[[139 136]
 [119 156]
 [137 114]
 [136 145]]
|
[[137 114]
 [139 136]
 [136 145]
 [119 156]]

[[134 113 129 124 132 134 150 128 132 119 129 144 105]
 [148 124 128 132 145 123 150 129 116 145 127 134 108]
 [129 128 134 129 135 152 150 133 142 113 125 116 139]
 [133 109 125 126 142 116 150 124 131 116 134 117 130]
 [132 116 127 127 111 117 150 116 117 114 127 122 110]
 [134 143 149 139 113 123 150 132 124 123 106 118 126]
 [132 118 121 127 131 115 150 127 144 119 122 113 147]]
|
[[133 109 125 126 142 116 150 124 131 116 134 117 130]
 [134 113 129 124 132 134 150 128 132 119 129 144 105]
 [132 116 127 127 111 117 150 116 117 114 127 122 110]
 [132 118 121 127 131 115 150 127 144 119 122 113 147]
 [148 124 128 132 145 123 150 129 116 145 127 134 108]
 [129 128 134 129 135 152 150 133 142 113 125 116 139]
 [134 143 149 139 113 123 150 132 124 123 106 118 126]]

[[136 106 144 119 113]
 [148 145 152 123 138]
 [137 103 145 119 111]]
|
[[137 103 145 119 111]
 [136 106 144 119 113]
 [148 145 152 123 138]]

[[154 138 157 106 120 113]
 [125 110 127 125 100 112]
 [130 154 130 136 151 141]
 [137 155 137 130 148 138]
 [134 157 135 133 151 140]
 [132 158 132 135 154 142]
 [107 127 107 148 128 137]]
|
[[125 110 127 125 100 112]
 [107 127 107 148 128 137]
 [154 138 157 106 120 113]
 [130 154 130 136 151 141]
 [137 155 137 130 148 138]
 [134 157 135 133 151 140]
 [132 158 132 135 154 142]]

[[136 119 121 129 150 122]
 [153 137 133 127 147 128]
 [141 123 125 129 150 124]
 [145 125 125 129 154 123]]
|
[[136 119 121 129 150 122]
 [141 123 125 129 150 124]
 [145 125 125 129 154 123]
 [153 137 133 127 147 128]]

[[116 118 131 126 115 133 119 133 123]
 [146 119 113 130 133 122 127 126 152]
 [114 147 142 127 142 126 136 123 102]
 [135 128 123 129 137 123 130 125 135]]
|
[[116 118 131 126 115 133 119 133 123]
 [146 119 113 130 133 122 127 126 152]
 [135 128 123 129 137 123 130 125 135]
 [114 147 142 127 142 126 136 123 102]]

[[111 109 106 143 148 118 134 146 151 146 110 140 155 106]
 [126 123 129 134 130 122 129 127 134 134 121 134 141 114]
 [144 144 152 116 108 134 122 108 108 114 142 120 109 141]
 [122 126 116 126 135 133 130 139 130 126 130 124 120 140]
 [129 134 125 121 126 137 127 130 121 120 136 120 111 147]
 [136 135 142 124 118 128 125 116 120 124 132 127 125 127]]
|
[[111 109 106 143 148 118 134 146 151 146 110 140 155 106]
 [126 123 129 134 130 122 129 127 134 134 121 134 141 114]
 [122 126 116 126 135 133 130 139 130 126 130 124 120 140]
 [129 134 125 121 126 137 127 130 121 120 136 120 111 147]
 [136 135 142 124 118 128 125 116 120 124 132 127 125 127]
 [144 144 152 116 108 134 122 108 108 114 142 120 109 141]]

[[135 113 151 116 119 115 148 141 135 126]
 [112 134 140 111 120 119 147 123 146 120]
 [114 139 138 114 115 128 138 127 147 128]
 [150 102 133 130 137 103 134 130 121 118]
 [146 109 155 121 113 123 140 152 132 137]]
|
[[150 102 133 130 137 103 134 130 121 118]
 [146 109 155 121 113 123 140 152 132 137]
 [135 113 151 116 119 115 148 141 135 126]
 [112 134 140 111 120 119 147 123 146 120]
 [114 139 138 114 115 128 138 127 147 128]]

[[118 141 140 120 127 125 110 129 131 130 128 131 123]
 [122 113 123 146 144 135 133 120 122 125 147 134 145]
 [130 121 135 121 115 123 139 127 120 105 121 121 117]
 [134 137 123 129 120 125 133 143 127 142 125 123 120]
 [114 129 134 152 136 135 125 140 114 143 148 130 131]]
|
[[122 113 123 146 144 135 133 120 122 125 147 134 145]
 [130 121 135 121 115 123 139 127 120 105 121 121 117]
 [114 129 134 152 136 135 125 140 114 143 148 130 131]
 [134 137 123 129 120 125 133 143 127 142 125 123 120]
 [118 141 140 120 127 125 110 129 131 130 128 131 123]]
